x = [[33, -31, 32, 34, -29, 33, 37, -30, -28, 35, 36, -30, -29], [35, -27, 36, 31, 32, 36, -30, -29, -28, -30, -31, 34, 36], [-26, 37, -30, -30, 37, -28, -28, 34, 33, -30, 36, 36, -29], [33, -31, -31, 33, -28, -29, -29, 38, 35, 34, -28, -28, -29], [35, -30, 35, 33, -29, 34, -28, -30, -30, -29, 32, -30, 33], [37, -29, -31, 35, -27, 35, -28, 36, 33, -29, 34, -29, -31], [37, -28, -29, 35, -28, -30, -30, -32, 37, -28, -29, 36, 33], [34, -31, -31, 34, -30, 34, -29, -29, 38, -29, 33, -30, 36]]
The smallest entry -> -32
The entry just right of the smallest entry -> 37
The entry just left of the smallest entry is -30

Questions about the matrix below.
1) Find the entry directly above the centre entry.
2) Find the third entry on the diagonal from the top-right corner.
3) Find the 1st entry on the main diagonal.
4) Find the entry just left of 0.53.
5) Find the fifth entry in reading order.
6) Find the entry directly below 0.67.
7) Find the largest entry in the first row.
8) Find the entry just right of -0.83.
-0.31,-0.26,-0.60,-0.64,-0.30,-0.58,0.44,0.42,-0.82,-0.46,-0.38,-0.06,-0.76,0.24,0.33
0.13,0.64,-0.30,0.41,-1.04,-1.06,0.99,-0.92,0.24,0.18,-0.05,-1.21,0.57,-0.41,1.06
0.25,-0.19,-0.10,-0.71,-0.08,0.07,0.25,-0.02,0.72,-0.28,-0.04,-0.63,0.05,0.42,-0.19
1.20,1.49,0.39,-1.09,-0.53,-0.32,0.47,-0.30,0.17,0.12,-0.05,-0.84,1.31,-0.03,0.65
0.95,-1.20,-0.13,-2.45,0.07,0.34,0.48,1.01,-1.23,-0.76,0.03,-0.06,-1.98,1.05,0.26
-0.51,-0.27,-0.22,1.75,-0.49,-0.84,-0.87,-1.36,0.53,0.08,-0.13,0.73,-0.33,-0.93,-0.90
0.55,-0.29,0.15,-0.52,0.05,0.35,-0.14,-0.02,-0.35,-0.19,0.12,0.60,-0.32,0.16,0.03
-0.41,-0.20,-0.08,0.38,0.46,0.40,-0.31,-0.23,-0.32,-0.15,-0.31,0.04,0.67,-1.16,-0.55
-1.19,0.66,-0.71,-0.84,-0.62,-0.65,-1.42,0.30,-0.83,-0.39,-0.25,-0.33,0.88,-0.10,-1.58
0.50,0.08,-0.11,0.12,-0.01,0.09,1.28,-0.29,-0.05,-0.19,-0.16,-0.05,0.26,-0.27,1.49
-0.32,-0.94,0.13,0.23,0.42,0.50,-1.01,0.10,-0.19,0.13,-0.47,0.85,-0.99,0.18,-0.86
1) 1.01
2) 0.05
3) -0.31
4) -1.36
5) -0.30
6) 0.88
7) 0.44
8) -0.39

Questions about the matrix below.
1) The bottom-left entry?
2) The second entry on the diagonal from the top-right corner?
3) The entry in the bottom-right corner?
4) The entry directly above -8.5?
5) The entry in the top-right corner?
6) The entry directly above -9.9?
7) The entry directly above -30.7?
8) The entry in the top-left corner?
[[ 42.7  55.9 -17.7 -11.5  21.8  19.2]
 [ 12.6  19.1  17.4 -37.5  14.4  -6.5]
 [-15.3  14.2  -0.3 -16.5   9.0  -5.6]
 [-36.9 -34.4 -48.3 -48.7 -43.1  -1.9]
 [ 32.8  -7.8  -1.9  15.3   9.5  16.8]
 [ 51.4  47.3 -13.9 -18.9  14.3  24.5]
 [-32.4  -2.3  83.8  48.7  38.2 -24.6]
 [-21.5  17.7  40.3  -7.7  39.2  19.0]
 [ -2.3 -30.7 -19.1 -43.7  84.5   6.7]
 [-28.0   2.1   4.8 -19.4   3.8  -8.4]
 [ 37.6   6.3  23.9 -38.0   4.5   7.5]
 [-25.0 -12.4  11.8  -1.7  -9.1 -26.3]
 [ -1.7   3.0  -9.9   6.2  25.1  -8.5]]
1) -1.7
2) 14.4
3) -8.5
4) -26.3
5) 19.2
6) 11.8
7) 17.7
8) 42.7

W = ((54, 63, 68, 69, 64, 56, 46, 38, 34, 37, 43, 52, 61), (41, 67, 64, 39, 37, 64, 68, 42, 35, 60, 70, 46, 33), (32, 25, 22, 24, 30, 39, 51, 62, 72, 79, 82, 80, 74), (20, 34, 53, 72, 84, 87, 79, 63, 43, 26, 18, 19, 31), (56, 37, 34, 51, 69, 68, 50, 34, 37, 57, 71, 65, 45), (42, 68, 69, 43, 31, 51, 72, 62, 36, 36, 61, 72, 52), (21, 28, 40, 53, 66, 78, 84, 85, 80, 70, 58, 44, 31), (41, 41, 71, 49, 35, 67, 58, 32, 60, 66, 35, 51, 71), (24, 43, 83, 48, 23, 67, 75, 27, 38, 82, 54, 21, 62), (15, 15, 31, 56, 79, 91, 85, 65, 40, 19, 13, 23, 46), (43, 28, 20, 22, 33, 48, 65, 78, 83, 80, 68, 51, 35), (36, 32, 39, 55, 68, 72, 64, 49, 36, 32, 40, 55, 69), (31, 44, 60, 73, 79, 74, 62, 46, 32, 25, 29, 41, 56), (33, 37, 51, 65, 71, 67, 53, 40, 33, 37, 51, 64, 71))
Report the minimum.
13
The entry just left of the smallest entry: 19
Report the entry just left of 87.
84
Report the entry just right of the largest entry.
85
Report the fourth entry in reading order.
69
The entry just left of the largest entry -> 79
The 1st entry in reading order: 54
Report the maximum.
91
